Below are the code and all the weights of a small trained network. Each question names an input and a target symbol and asks about switching units off, where a switched-off unit gives its printed mean instead of its output.

import numpy as np


def w(rows, s, z=0):
    codes = np.array(rows[::2]) - 128.0
    scale = np.full(codes.shape[1], s)
    scale[-1] = z or s
    return codes * scale


def norm(h):
    return h / np.sqrt((h * h).mean(-1, keepdims=True) + 1e-5)


def f(y):
    return y / 2 * (1 + np.tanh(0.7978845608 * (y + 0.044715 * y**3)))


def softmax(a):
    e = np.exp(a - a.max(-1, keepdims=True))
    return e / e.sum(-1, keepdims=True)


def log_softmax(a):
    a = a - a.max(-1, keepdims=True)
    return a - np.log(np.exp(a).sum(-1, keepdims=True))


def net(x, mask):
    ids = ['αβγδζηθλμξπσφψω'.index(c) for c in x.split()]
    T = len(ids)
    res = E[ids] + P[:T]
    u = 0
    for l in range(3):
        q, k, v = (norm(res) @ M[l].T for M in (Q, K, V))
        z = softmax(np.where(np.tri(T) > 0, q @ k.T / 2**0.5, -1e9)) @ v
        res = res + np.where(mask[u], z, O[l][:, -1]) @ O[l][:, :-1]
        u += 1
        y = f(norm(res) @ A[l][:, :-1].T + A[l][:, -1])
        res = res + np.where(mask[u : u + 8], y, B[l][:, -1]) @ B[l][:, :-1]
        u += 8
    return log_softmax(norm(res)[-1] @ U[:, :-1].T + U[:, -1])


Q, K, V, O, A, B = {}, {}, {}, {}, {}, {}
E = w([
[32,84,204,133],'α',
[116,113,151,153],'β',
[181,151,106,86],'γ',
[203,44,54,143],'δ',
[139,206,205,106],'ζ',
[60,146,3,157],'η',
[67,179,169,141],'θ',
[92,97,89,136],'λ',
[167,111,145,119],'μ',
[145,168,87,158],'ξ',
[163,63,147,36],'π',
[163,108,132,180],'σ',
[117,113,151,153],'φ',
[117,113,151,153],'ψ',
[92,139,139,55],'ω',
],0.026)
P = w([
[1,190,177,44],'0',
[228,97,147,126],'1',
[204,107,153,134],'2',
[187,111,162,142],'3',
[175,120,175,146],'4',
[161,120,182,150],'5',
[155,126,193,153],'6',
[151,127,193,153],'7',
[145,129,202,155],'8',
[140,128,204,156],'9',
[136,130,213,156],'10',
[138,132,219,156],'11',
],0.0056)
Q[0] = w([
[43,153,56,72],'0.h1',
[82,244,2,64],'0.h1',
],0.0079)
K[0] = w([
[190,8,223,212],'0.h1',
[231,1,133,173],'0.h1',
],0.0063)
V[0] = w([
[85,252,100,105],'0.h1',
[169,171,106,112],'0.h1',
],0.0041)
O[0] = w([
[87,247,88,124,254],'0.h1',
[253,216,247,89,143],'0.h1',
],0.0038,0.00061)
A[0] = w([
[27,213,29,151,166],'0.n1',
[182,230,156,236,176],'0.n2',
[93,51,136,70,67],'0.n3',
[79,180,46,1,109],'0.n4',
[84,157,230,111,106],'0.n5',
[198,164,54,87,2],'0.n6',
[152,58,53,90,56],'0.n7',
[117,255,105,189,187],'0.n8',
],0.0096,0.0086)
B[0] = w([
[149,212,159,206,158],'0.n1',
[208,196,171,118,249],'0.n2',
[128,59,254,78,127],'0.n3',
[95,120,41,98,136],'0.n4',
[129,123,40,116,148],'0.n5',
[147,136,100,48,125],'0.n6',
[26,13,159,49,126],'0.n7',
[216,168,189,144,192],'0.n8',
],0.0097,0.012)
Q[1] = w([
[118,147,58,67],'1.h1',
[215,215,254,172],'1.h1',
],0.0074)
K[1] = w([
[224,97,168,167],'1.h1',
[63,254,135,94],'1.h1',
],0.0083)
V[1] = w([
[191,2,145,182],'1.h1',
[154,179,80,101],'1.h1',
],0.0062)
O[1] = w([
[185,89,92,134,3],'1.h1',
[73,65,2,86,194],'1.h1',
],0.0076,0.0021)
A[1] = w([
[60,75,39,97,100],'1.n1',
[170,81,64,123,2],'1.n2',
[128,114,110,60,53],'1.n3',
[50,172,151,38,115],'1.n4',
[45,80,81,61,55],'1.n5',
[32,77,11,119,64],'1.n6',
[166,155,57,201,100],'1.n7',
[153,138,97,192,109],'1.n8',
],0.012,0.0084)
B[1] = w([
[13,89,67,215,182],'1.n1',
[142,2,156,48,100],'1.n2',
[130,163,138,49,110],'1.n3',
[59,36,107,35,142],'1.n4',
[11,125,85,106,169],'1.n5',
[36,37,151,234,176],'1.n6',
[219,32,141,51,252],'1.n7',
[196,84,127,46,233],'1.n8',
],0.0084,0.0025)
Q[2] = w([
[38,147,52,153],'2.h1',
[78,45,1,85],'2.h1',
],0.01)
K[2] = w([
[214,107,157,220],'2.h1',
[197,3,106,156],'2.h1',
],0.0066)
V[2] = w([
[172,132,31,254],'2.h1',
[186,128,127,143],'2.h1',
],0.0058)
O[2] = w([
[254,181,31,240,9],'2.h1',
[161,125,206,118,185],'2.h1',
],0.0027,0.0011)
A[2] = w([
[148,141,117,195,173],'2.n1',
[86,161,201,119,97],'2.n2',
[144,100,168,139,156],'2.n3',
[83,173,158,5,3],'2.n4',
[123,220,82,71,164],'2.n5',
[25,131,141,232,84],'2.n6',
[79,178,118,194,146],'2.n7',
[162,173,88,128,213],'2.n8',
],0.015,0.0063)
B[2] = w([
[152,186,162,172,224],'2.n1',
[89,171,187,69,146],'2.n2',
[171,154,145,122,185],'2.n3',
[244,97,151,160,136],'2.n4',
[99,125,42,62,184],'2.n5',
[230,209,208,141,173],'2.n6',
[124,60,79,232,153],'2.n7',
[35,32,83,136,254],'2.n8',
],0.011,0.008)
U = w([
[82,113,224,99,101],'α',
[116,139,139,123,108],'β',
[148,144,51,74,187],'γ',
[141,59,99,154,141],'δ',
[129,205,145,28,96],'ζ',
[139,139,19,201,79],'η',
[79,204,95,157,122],'θ',
[104,111,140,251,78],'λ',
[161,116,135,88,105],'μ',
[213,231,27,132,4],'ξ',
[143,80,179,52,123],'π',
[232,90,120,165,18],'σ',
[114,148,161,122,121],'φ',
[116,150,162,122,127],'ψ',
[63,118,121,123,254],'ω',
],0.017,0.0078)

Each question gives the input, a string of symbols that net reads in full, and the target symbol t.
The units are the heads (2 rows each of Q, K, V and O) and the neurons (one row each of A and B). Each row of codes is followed by its name. A weight is (code - 128) times the scale printed after its matrix; where a second scale follows, it is the last column's (O, A, B and U).
mask holds one flag per unit, layer by layer, with each layer's heads first. A switched-off unit (its flag False) gives its mean, the last column of its rows in O or B, instead of its output. The means were averaged over made-up inputs and are rounded, as every weight is.
A unit's drop is (log p(t) with every unit on - log p(t) with that unit switched off) / (log p(t) with every unit on - log p(t) with every unit switched off).
unit that matters most: the unit with the biggest drop
top k neurons: the k neurons with the biggest drops, biggest first
k most important neurons of layer l: the k neurons of layer l with the biggest drops, biggest first
input σ λ σ α σ σ σ ζ ψ β, target σ: top 3 neurons	0.n5, 0.n3, 0.n8
input π σ σ σ θ η ψ, target π: top 3 neurons	1.n7, 0.n5, 0.n8
input ζ σ σ π σ λ ζ μ ξ δ λ β, target ζ: unit that matters most	2.h1
input λ ψ φ, target λ: top 3 neurons	0.n2, 0.n1, 0.n4
input σ π ψ β ξ σ λ ω ψ, target σ: top 3 neurons	0.n2, 0.n5, 0.n3
input ζ η σ φ γ ζ ζ φ λ ψ μ μ, target ζ: top 2 neurons	2.n7, 1.n7
input σ ξ ψ λ η δ λ φ, target σ: 2 most important neurons of layer 1	1.n7, 1.n8
input λ ξ ζ ξ ξ σ β, target λ: top 3 neurons	0.n2, 0.n1, 2.n6
input θ λ σ σ σ ω φ β λ φ, target θ: 2 most important neurons of layer 1	1.n6, 1.n1
input γ φ π ψ λ λ ξ ξ λ φ σ φ, target γ: 2 most important neurons of layer 1	1.n6, 1.n1
input σ θ ψ μ μ φ, target σ: top 4 neurons	0.n5, 0.n3, 0.n8, 1.n7
input ξ ξ σ μ, target ξ: top 3 neurons	2.n7, 1.n7, 1.n6
input ξ φ ψ λ λ, target λ: top 2 neurons	0.n2, 0.n8
input π σ η λ σ β σ φ λ ψ ψ φ, target π: top 2 neurons	0.n5, 0.n3
input γ σ μ λ η μ ψ λ ψ, target γ: 2 most important neurons of layer 0	0.n5, 0.n3
input γ σ θ ψ π σ γ μ μ, target γ: top 2 neurons	0.n3, 0.n8
input ω ξ λ ζ λ σ λ λ φ, target ω: unit that matters most	1.h1
input θ ψ σ ω μ σ μ, target θ: 2 most important neurons of layer 1	1.n7, 1.n8
input λ ζ φ ψ φ, target λ: 2 most important neurons of layer 2	2.n6, 2.n8
input σ σ σ γ ψ ψ, target σ: 3 most important neurons of layer 2	2.n5, 2.n2, 2.n6
input θ ω λ σ λ σ σ ξ λ ψ, target θ: top 2 neurons	0.n2, 0.n5
input ξ λ φ, target ξ: top 2 neurons	0.n5, 0.n2
input σ σ λ β ξ σ δ, target δ: top 3 neurons	0.n2, 0.n8, 0.n7
input ω ξ σ φ μ, target ω: 2 most important neurons of layer 1	1.n7, 1.n8
input ξ φ μ φ η σ λ ξ μ, target ξ: most important neuron of layer 0	0.n8
input ψ θ σ λ, target λ: 2 most important neurons of layer 1	1.n1, 1.n6
input ω σ ξ η γ σ ψ σ δ ψ, target ω: 2 most important neurons of layer 0	0.n1, 0.n5
